(in the rows, 128 means zero)
Each row is followed by its group and then its class within the group.
[143 161 190 122 160 127 163 146  86 142 156 249 133 132  70 144  70 135
 106  79 110 152 134  98 102 125 141 161  75 119 164 109 131 125 173  95
  83  99 107 140 116] | Bot > ruki
[152 153 173 128 135 129 147 153 117 148 154 194 137 127  99 140  90 132
 122  78 105 154 130 133 102 147 115 147  32 117 132 114 133 125 150 113
 123 109 132 112 130] | Dobos > Dol
[127 124 151 135 139 127 118 112 150 142 132 134 126 127 112 121 131 114
 120  99 125 132 136 128 119 131 116 130 121 118 119 134 130 140 136 121
 131 140 118 122 122] | nabe > Zev
[113 165 150 125 135 143 118  67  99 137 141 155 137 122  87 129 119 120
 152 145 122 122 134 128 136 132 138 148 104 132 146 129 122 144 138 122
 117 143 121 150 104] | Bot > ruki
[116 157 118 122 114 127 125  92 111 138 126 135 126 125 100 126 120 122
 132 152 121 114 130 115 137 141 131 149 119 128 124 130 127 133 142 133
 137 120 128 144 116] | Bot > tipek
[126 150 113 122 135 130 129 103 124 126 136 154 136 121 122 117 128 121
 110 132 124 123 123 116 136 135 117 130 126 150 108 113 129 126 141 126
 123 146 117 117 125] | gaku > nabo
[119 129 122 129 164 129 107  73 119 103 121 100 130 120 141 126 163 118
 132 132 122 112 119 150 131 130 120 132 118 154 126 125 110 145 121 120
 123 165 123 125 116] | gaku > nabo
[108 152 139  35 130 127 133 111 104 139 134 156 128 127 113 133 114 126
 142 146 123 136 138 123 131 132 118 139 103 139 129 117 126 144 140 142
 118 140 113 129 113] | gaku > Dap
[125 122 167 135 147 120 126 115 109 128 130 149 132 120 109 124 120 120
 113 118 142 136 128 137 126 117 134 142  88 142 131 128 132 134 133 156
 109 136 113 159 126] | Bot > tipek
[126 143 165 135 125 129 116  89 123 142 151 159 119 130  98 128 115 119
 135 122 122 138 144 155 124 126 124 153  74 122 134 121 129 134 148 112
 125 129 113 152 123] | Bot > tipek
[135 151 134 129 106 147 135 113 129 137 134 156 122 126 117 130 121 133
 128 145 103 133 138 142 139 145 126 144 122 125 106 124 118 120 141 125
 136 107 130 118 125] | Dobos > vusu
[101 167 101 110 120 130 128  81 132 136 126 117 128 125 104 103 168 124
 131 138 124 129 129 174 143 140 128 146  99 127 136 133 123 151 115 123
 128 131 127 124 125] | Bot > ruki
[123 145 162 137 153 136 138  60  87 135 152 172 142 126 128 141 131 120
 126 135 117 128 122 100 127 132 142 131 129 160 142 136 114 127 147 121
 119 158 125 133 124] | gaku > nabo
[135 144 164 141 115 124 134 108 113 132 208 174 129 133 130 142 122 135
 136 149 116 132 118 136 134 132 151 134 117 115 147 141 132 116 140 136
 129 118 136 132 133] | Dobos > vusu
[124 157 116 129 118 110 125 103 122 153 132 153 128 123 122 125 120 135
 130 155 125 145 124 131 132 127 126 144 109 140 135 127 133 111 142 134
 124 102 120 135 121] | Bot > tipek
[117 149 110 117 123 131 133 130 123 137 128 126 127 127 109 126 116 130
 131 143 129 125 138 133 138 114 131 130 120 121 129 124 136 141 136 125
 125 116 128 143 124] | Bot > tipek
[110 145  92 123 129 127 110  99 141 139 133 142 134 122 112 131 148 128
 132  91 117 126 123 169 128 133 100 140 104 150 131 131 124 130 140 108
 116 155 132 106 116] | gaku > nabo
[129 139 136 115 120 126 129 100 122 126 125 130 133 131 121 131 133 134
 130 162 133 128 135 136 123 131 127 140 103 119 130 125 123 138 130 122
 138 113 118 137 135] | Bot > tipek
[132 143 115 122 146 135 113 117 108 130 131 151 123 125 116 130 129 131
 135 130 111 124 127 130 122 116 105 137 105 146 127 136 124 129 135 111
 131 148 110 122 115] | gaku > nabo
[117 101 153 142 137 124 113  86 150 140 125 109 124 113 116 121 141 120
 127  78 121 119 133 124 130 122 108 141  99 131 114 132 122 147 155 112
 124 166 124 127 122] | nabe > Zev
[133 116 182 134 169 130 137 137 126 128 129 165 135 117  91 130  89 119
 114  70 113 150 129 101  99 113 124 130 108 136 134 100 138 120 160  94
 104 139 123 123 130] | nabe > Zev
[113 111 129 140 140 139 104  99 149 125 122 122 132 131 107 115 122 108
 127 111 131 129 132  98 127 115 129 121 158 136 130 137 145 134 141 116
 129 146 131 130 126] | nabe > Zev
[117 141 128 121 143 125 143 134  99 143 124 184 130 128 103 137  99 130
 123 131 128 142 133 107 117 129 131 133 148 128 140 122 132 133 136 121
 116 121 114 123 116] | gaku > Dap
[131 139 133 152 130 129 136 105 122 140 140 163 136 126 108 125 115 125
 137 128 116 136 135 140 117 126 126 138 105 124 133 134 133 118 144 131
 130 110 127 135 125] | Dobos > Dol
[168 154 205 122 120 122 162 135  95 156 165 240 135 122  86 145  78 128
 113  91  98 147 136 117  92 125 144 148  82 113 144 111 127 122 169 114
 135  99 115 120 122] | Dobos > vusu
[131 138 157 129 131 127 123 128 112 150 153 157 133 121 112 128 109 128
 122 104 117 105 131 151 116 129 131 142  93 132 134 113 128 128 143 124
 136 119 104 120 121] | Dobos > Dol
[132 154 161 128 117 130 128 118 129 148 140 161 128 135 114 122 132 149
 126 122 117 132 133 154 125 140 118 145  88 133 121 120 121 126 146 122
 121 115 130 115 124] | Dobos > Dol
[139 153 163 137 126 131 139  94 102 127 144 169 128 132 127 116 114 134
 139 179 113 136 135  80 136 135 149 133 151 124 128 129 124 124 133 135
 135 110 137 139 139] | Dobos > vusu
[110 157 142 125 123 140 128  83  93 128 140 144 133 130 108 131 101 113
 145 190 127 110 128  72 145 127 146 130 144 127 129 135 121 132 134 132
 131 109 123 148  75] | Bot > tipek
[128 108 178 140 150 139 134 129 115 141 146 168 131 123 107 133 109 112
 116  82 114 139 130 108 104 127 126 127 117 134 136 129 137 127 145 140
 122 132 117 120 129] | nabe > fibis
[ 81 155   4  95  92 137 116  99 183 129 111  90 117 127 125 129 167 134
 159 170 137  95 121 142 174 150  67 111 186 165 115 128 131 147 130 121
 144 127 134 108 111] | gaku > nabo
[114 143 125 129 147 135 118 108  98 135 134 164 135 129 130 140 140 129
 115 107 139 122 138 148 129 135 106 127  82 148 129 124 124 134 122 104
 120 158 119 115 119] | gaku > nabo
[108 163 110 126 123 132 129  79  96 138 145 178 124 116 116 125 107 138
 140 164 127 135 129 118 136 137 133 143  98 132 138 119 116 130 134  72
 125 112 126 133 124] | Bot > ruki
[135 161 153 132 115 134 151 109 114 148 148 182 133 124 100 155 115 127
 120 124 115 140 139 128 128 135 120 141 120 113 139 119 136 125 145 111
 129 121 137 140 132] | Dobos > Dol
[132 167 116 112 103 138 130  93 125 131 141 167 112 120  97 134 120 180
 150 169 110 128 132  97 150 150 135 141 157 118 133 124 131 126 144 135
 141  92 139 122 134] | Dobos > vusu
[114 142 113 121 127 134 123 111 115 137 128 152 130 129 112 123 126 125
 136 130 126 125 131 125 127 128 113 135 109 135 125 123 134 133 129 111
 123 137 117 126 107] | gaku > Dap
[110 141 100 114 138 126 133 104 121 124 127 141 125 121 103 134 114 129
 135 128 127 113 128 120 126 135 126 125 128 145 130 125  90 136 129 115
 125 135 125 124 113] | gaku > nabo
